Below are the code and all the weights of a small trained network. Each question names an input and a class and asks about switching units off, where a switched-off unit gives its printed mean instead of its output.

import numpy as np


def w(rows, s, z=0):
    codes = np.array(rows[::2]) - 128.0
    scale = np.full(codes.shape[1], s)
    scale[-1] = z or s
    return codes * scale


def f(y):
    return y / 2 * (1 + np.tanh(0.7978845608 * (y + 0.044715 * y**3)))


def log_softmax(a):
    a = a - a.max(-1, keepdims=True)
    return a - np.log(np.exp(a).sum(-1, keepdims=True))


def net(x, mask):
    res = np.array(x, float).reshape(1, 5) / 4 @ E
    y = f(res @ A[0][:, :-1].T + A[0][:, -1])
    res = res + np.where(mask, y, B[0][:, -1]) @ B[0][:, :-1]
    return log_softmax(res[-1] @ U[:, :-1].T + U[:, -1])


A, B = {}, {}
E = w([
[59,187,133,125,167,120,156,137,177,143],'x0',
[100,162,112,163,163,100,51,151,65,84],'x1',
[90,123,198,202,85,175,196,113,89,55],'x2',
[174,110,178,116,198,6,187,74,90,189],'x3',
[114,144,238,87,113,179,73,109,87,187],'x4',
],0.013)
A[0] = w([
[131,207,2,27,117,72,76,56,136,217,52],'N1',
[194,51,181,155,74,189,37,112,52,211,115],'N2',
[74,165,92,34,71,194,125,204,183,117,63],'N3',
[89,76,76,154,69,179,59,210,117,124,6],'N4',
[158,133,63,37,145,149,69,109,147,132,34],'N5',
[148,59,30,143,142,100,160,180,170,87,10],'N6',
[47,152,94,124,160,95,34,115,65,76,133],'N7',
[99,153,229,66,134,150,62,131,183,146,2],'N8',
[195,33,121,69,32,146,136,84,156,129,88],'N9',
[89,140,123,110,143,185,207,132,199,205,88],'N10',
],0.0084,0.0053)
B[0] = w([
[111,58,120,69,95,180,207,24,119,94,248],'N1',
[94,170,44,182,107,117,127,124,132,160,245],'N2',
[95,69,147,160,169,75,143,143,15,224,222],'N3',
[164,47,129,90,152,77,204,88,89,210,209],'N4',
[49,165,197,131,88,177,177,98,107,1,187],'N5',
[148,252,74,167,143,139,163,73,199,215,198],'N6',
[169,81,74,162,194,226,59,119,92,95,214],'N7',
[173,252,43,209,133,124,214,100,194,172,184],'N8',
[154,92,150,137,203,212,40,51,191,131,207],'N9',
[205,112,160,154,245,168,29,41,187,40,198],'N10',
],0.0083,0.012)
U = w([
[122,242,35,156,114,114,149,129,138,184,91],'0',
[184,93,122,113,254,164,10,121,97,88,47],'1',
[136,53,151,88,184,32,166,123,40,226,116],'2',
[45,107,163,131,43,176,211,103,84,51,156],'3',
[93,113,99,131,168,103,55,111,129,136,253],'4',
[132,132,120,51,126,134,98,184,95,158,179],'5',
[80,160,163,97,87,97,54,216,180,121,87],'6',
[111,146,171,51,31,109,75,217,145,113,86],'7',
],0.0094,0.012)

Each question gives the input, the list of numbers given to net, and the class t.
The units are the neurons (one row each of A and B). Each row of codes is followed by its name. A weight is (code - 128) times the scale printed after its matrix; where a second scale follows, it is the last column's (A, B and U).
mask holds one flag per neuron, in row order. A switched-off neuron (its flag False) gives its mean, the last column of its row in B, instead of its output. The means were averaged over made-up inputs and are rounded, as every weight is.
A unit's drop is (log p(t) with every unit on - log p(t) with that unit switched off) / (log p(t) with every unit on - log p(t) with every unit switched off).
The circuit of an input: a set's keep is (log p(t) with only the set's units on - log p(t) with every unit switched off) / (log p(t) with every unit on - log p(t) with every unit switched off). Starting from all 10 units, units are removed one at a time, each time the one whose removal leaves the highest keep (on an exact tie, the one counted first), for as long as the keep stays at least 0.8.
units of the circuit, in order: the units of the circuit, biggest drop first
top k neurons: the k neurons with the biggest drops, biggest first
drop when u is switched off: that unit's drop, to one decimal
input [-7,-3,1,4,-8], class 0: units of the circuit, in order -> N6
input [7,-6,5,6,4], class 4: units of the circuit, in order -> N10, N7
input [-3,-6,6,-3,-5], class 1: top 2 neurons -> N9, N1
input [-7,-1,-7,2,-5], class 3: units of the circuit, in order -> N1, N5
input [-8,7,4,-4,4], class 4: top 3 neurons -> N2, N10, N9
input [4,2,-1,-6,1], class 2: units of the circuit, in order -> N3, N4
input [-8,-5,0,-5,-3], class 4: top 2 neurons -> N9, N10
input [-6,-5,5,-2,-5], class 4: top 2 neurons -> N9, N1
input [-2,-5,-5,-7,4], class 2: top 3 neurons -> N3, N4, N7
input [-6,1,8,-8,7], class 2: units of the circuit, in order -> N4, N3
input [8,-5,-2,-5,-5], class 4: units of the circuit, in order -> N10, N7, N3
input [2,5,5,-5,6], class 0: units of the circuit, in order -> N8, N1
input [1,-6,-3,-6,3], class 1: top 3 neurons -> N10, N9, N6
input [-1,7,-5,7,-4], class 1: units of the circuit, in order -> N7
input [-4,-2,3,-5,8], class 0: top 2 neurons -> N2, N8
input [-7,2,-7,3,6], class 3: units of the circuit, in order -> N1, N5
input [7,7,-4,7,-8], class 0: top 2 neurons -> N6, N10
input [-6,-4,4,-1,-5], class 4: top 2 neurons -> N9, N8
input [1,-6,-7,-4,-3], class 3: top 3 neurons -> N5, N1, N7
input [-3,-8,-4,1,-7], class 1: units of the circuit, in order -> N9
input [-2,-6,0,-7,6], class 2: top 2 neurons -> N3, N4
input [0,-8,4,-6,-8], class 0: top 2 neurons -> N6, N7
input [-4,3,2,-6,-6], class 0: top 3 neurons -> N6, N1, N10
input [-4,1,7,6,7], class 0: units of the circuit, in order -> N2, N1
input [8,-4,-7,5,-5], class 4: top 2 neurons -> N10, N6
input [-3,-4,-1,3,3], class 1: top 2 neurons -> N9, N3
input [-4,-3,-8,-7,-2], class 3: units of the circuit, in order -> N5
input [-7,4,-7,-6,0], class 3: drop when N5 is switched off -> 1.0
input [7,-4,4,-6,-2], class 4: drop when N8 is switched off -> -0.1
input [6,-2,-5,-8,-3], class 2: drop when N1 is switched off -> 0.0
